Below is a small trained network, with its code and all its weights. Each question gives an input and a class and asks what happens when units are switched off, that is, made to give their printed mean instead of their output.

import numpy as np


def w(rows, s, z=0):
    codes = np.array(rows[::2]) - 128.0
    scale = np.full(codes.shape[1], s)
    scale[-1] = z or s
    return codes * scale


def f(y):
    return np.maximum(y, 0)


def log_softmax(a):
    a = a - a.max(-1, keepdims=True)
    return a - np.log(np.exp(a).sum(-1, keepdims=True))


def net(x, mask):
    res = np.array(x, float).reshape(1, 4) / 4 @ E
    y = f(res @ A[0][:, :-1].T + A[0][:, -1])
    res = res + np.where(mask, y, B[0][:, -1]) @ B[0][:, :-1]
    return log_softmax(res[-1] @ U[:, :-1].T + U[:, -1])


A, B = {}, {}
E = w([
[143,93,45,91,166,108,138],'x0',
[132,194,113,77,126,168,2],'x1',
[189,219,68,148,99,74,150],'x2',
[155,91,111,231,178,164,110],'x3',
],0.012)
A[0] = w([
[118,35,182,113,143,151,157,85],'n0',
[133,92,94,122,146,109,175,108],'n1',
[88,102,115,188,152,163,118,151],'n2',
[132,84,166,163,101,96,246,95],'n3',
[132,149,238,181,88,117,142,49],'n4',
[184,199,81,186,84,92,195,76],'n5',
[163,70,121,219,142,96,115,31],'n6',
[146,48,47,93,142,111,165,23],'n7',
[97,24,184,80,142,154,94,70],'n8',
[113,113,190,18,67,72,199,114],'n9',
[159,73,82,58,195,111,135,61],'n10',
[156,146,244,150,106,127,162,80],'n11',
[163,116,148,168,147,136,128,4],'n12',
],0.012,0.0033)
B[0] = w([
[120,98,158,71,129,79,177,212],'n0',
[133,139,95,138,128,105,63,183],'n1',
[150,151,75,137,219,110,115,191],'n2',
[192,168,149,100,78,138,35,249],'n3',
[60,133,53,184,138,111,115,202],'n4',
[112,115,158,97,168,33,169,244],'n5',
[143,125,130,131,191,203,155,196],'n6',
[34,133,108,139,88,152,151,198],'n7',
[158,176,144,127,119,40,149,220],'n8',
[159,124,106,170,250,190,140,247],'n9',
[67,176,96,218,139,90,93,187],'n10',
[58,118,75,147,93,116,120,198],'n11',
[122,153,136,110,139,183,151,154],'n12',
],0.018,0.013)
U = w([
[99,136,177,93,147,35,215,64],'0',
[1,135,92,165,96,136,143,174],'1',
[140,129,127,131,217,194,182,126],'2',
[141,188,148,87,109,125,5,239],'3',
[123,99,120,108,141,109,128,255],'4',
[109,87,138,103,69,161,115,28],'5',
[90,41,162,107,58,195,156,46],'6',
[88,78,153,119,52,206,116,40],'7',
],0.0095,0.0036)

Each question gives the input, the list of numbers given to net, and the class t.
The units are the neurons (one row each of A and B). Each row of codes is followed by its name. A weight is (code - 128) times the scale printed after its matrix; where a second scale follows, it is the last column's (A, B and U).
mask holds one flag per neuron, in row order. A switched-off neuron (its flag False) gives its mean, the last column of its row in B, instead of its output. The means were averaged over made-up inputs and are rounded, as every weight is.
A unit's drop is (log p(t) with every unit on - log p(t) with that unit switched off) / (log p(t) with every unit on - log p(t) with every unit switched off).
The circuit of an input: a set's keep is (log p(t) with only the set's units on - log p(t) with every unit switched off) / (log p(t) with every unit on - log p(t) with every unit switched off). Starting from the 12 units with the biggest drops (on a tie, the unit counted first), units are removed one at a time, each time the one whose removal leaves the highest keep (on an exact tie, the one counted first), for as long as the keep stays at least 0.8.
circuit, biggest first: the units of the circuit, biggest drop first
unit that matters most: the unit with the biggest drop
top k neurons: the k neurons with the biggest drops, biggest first
drop when u is switched off: that unit's drop, to one decimal
input [-2,-6,-7,3], class 0: circuit, biggest first : (n0)
input [4,6,6,-7], class 2: top 4 neurons : (n3; n9; n8; n0)
input [4,-1,-5,1], class 0: top 3 neurons : (n8; n0; n4)
input [-5,5,3,-6], class 2: circuit, biggest first : (n3; n9)
input [-6,3,1,7], class 2: top 2 neurons : (n7; n6)
input [4,5,5,-3], class 0: top 2 neurons : (n3; n1)
input [-7,-3,1,-6], class 1: top 2 neurons : (n11; n4)
input [-8,1,-8,-2], class 0: top 3 neurons : (n8; n0; n7)
input [6,2,-4,-4], class 1: top 2 neurons : (n10; n5)
input [2,6,-6,-3], class 0: top 3 neurons : (n3; n8; n1)
input [5,0,5,-7], class 2: top 2 neurons : (n9; n8)
input [3,-7,-2,4], class 3: top 2 neurons : (n3; n9)
input [-7,2,7,-1], class 0: top 2 neurons : (n5; n7)
input [-4,3,1,-5], class 2: unit that matters most : n3
input [-1,7,-2,-8], class 2: drop when n9 is switched off : 0.5
input [2,2,-6,-5], class 0: drop when n3 is switched off : 0.2
input [-1,8,8,-2], class 0: drop when n11 is switched off : 0.0
